Here is a tiny trained network, its code and every weight. The questions are about switching its units off for an input and a class, where a switched-off unit gives its printed mean instead of its output.

import numpy as np


def w(rows, s, z=0):
    codes = np.array(rows[::2]) - 128.0
    scale = np.full(codes.shape[1], s)
    scale[-1] = z or s
    return codes * scale


def f(y):
    return y / 2 * (1 + np.tanh(0.7978845608 * (y + 0.044715 * y**3)))


def log_softmax(a):
    a = a - a.max(-1, keepdims=True)
    return a - np.log(np.exp(a).sum(-1, keepdims=True))


def net(x, mask):
    res = np.array(x, float).reshape(1, 6) / 4 @ E
    y = f(res @ A[0][:, :-1].T + A[0][:, -1])
    res = res + np.where(mask, y, B[0][:, -1]) @ B[0][:, :-1]
    return log_softmax(res[-1] @ U[:, :-1].T + U[:, -1])


A, B = {}, {}
E = w([
[77,207,97,97],'x0',
[157,118,121,194],'x1',
[51,31,95,105],'x2',
[190,51,196,27],'x3',
[2,130,103,83],'x4',
[124,189,37,85],'x5',
],0.0075)
A[0] = w([
[194,104,165,96,185],'n1',
[161,132,97,168,112],'n2',
[88,163,64,105,248],'n3',
[128,160,158,175,244],'n4',
[77,146,71,96,224],'n5',
[120,82,114,170,94],'n6',
[84,98,92,180,214],'n7',
[94,43,247,122,255],'n8',
[160,105,207,120,218],'n9',
[170,105,93,140,209],'n10',
[91,171,65,119,192],'n11',
[118,145,118,118,34],'n12',
[97,107,112,185,145],'n13',
[119,135,104,149,61],'n14',
[106,104,139,79,159],'n15',
[96,110,134,152,84],'n16',
[123,76,55,124,81],'n17',
[157,152,137,91,122],'n18',
[104,162,85,78,243],'n19',
],0.011,0.0031)
B[0] = w([
[181,177,120,32,198],'n1',
[201,77,153,158,143],'n2',
[52,150,153,102,196],'n3',
[126,192,180,152,162],'n4',
[24,135,147,81,194],'n5',
[121,90,96,179,141],'n6',
[72,137,182,195,172],'n7',
[207,63,132,109,244],'n8',
[255,165,150,26,199],'n9',
[188,120,186,127,155],'n10',
[78,110,111,85,185],'n11',
[109,163,37,142,124],'n12',
[82,117,130,185,150],'n13',
[124,120,95,166,128],'n14',
[125,48,101,98,172],'n15',
[92,81,103,120,134],'n16',
[128,144,144,96,152],'n17',
[46,106,119,95,144],'n18',
[15,139,72,95,186],'n19',
],0.0054,0.011)
U = w([
[156,39,70,96,172],'0',
[71,181,183,83,167],'1',
[158,158,31,81,1],'2',
[249,160,254,44,183],'3',
[166,42,90,177,112],'4',
[211,111,149,181,76],'5',
],0.0083,0.005)

Each question gives the input, the list of numbers given to net, and the class t.
The units are the neurons (one row each of A and B). Each row of codes is followed by its name. A weight is (code - 128) times the scale printed after its matrix; where a second scale follows, it is the last column's (A, B and U).
mask holds one flag per neuron, in row order. A switched-off neuron (its flag False) gives its mean, the last column of its row in B, instead of its output. The means were averaged over made-up inputs and are rounded, as every weight is.
A unit's drop is (log p(t) with every unit on - log p(t) with that unit switched off) / (log p(t) with every unit on - log p(t) with every unit switched off).
The circuit of an input: a set's keep is (log p(t) with only the set's units on - log p(t) with every unit switched off) / (log p(t) with every unit on - log p(t) with every unit switched off). Starting from the 12 units with the biggest drops (on a tie, the unit counted first), units are removed one at a time, each time the one whose removal leaves the highest keep (on an exact tie, the one counted first), for as long as the keep stays at least 0.8.
units of the circuit, in order: the units of the circuit, biggest drop first
most important unit: the unit with the biggest drop
top k neurons: the k neurons with the biggest drops, biggest first
drop of u: that unit's drop, to one decimal
input [4,7,3,-6,-8,8], class 1: units of the circuit, in order	(n8, n3, n7)
input [1,-7,-3,2,-1,3], class 1: units of the circuit, in order	(n8, n9)
input [-8,0,8,-5,7,-7], class 4: most important unit	n7
input [0,-2,6,0,0,4], class 1: units of the circuit, in order	(n8, n5, n3)
input [5,1,-5,8,5,3], class 1: top 2 neurons	(n8, n19)
input [-5,4,7,-5,1,4], class 1: units of the circuit, in order	(n8, n7)
input [4,-5,6,6,-3,8], class 1: top 2 neurons	(n8, n5)
input [-8,6,7,0,6,7], class 1: drop of n3	0.2
input [-7,-6,-5,-6,7,-7], class 4: drop of n4	-0.2
input [3,4,-2,-6,-3,-3], class 5: drop of n19	0.2
input [0,2,7,-2,4,3], class 1: drop of n5	0.1
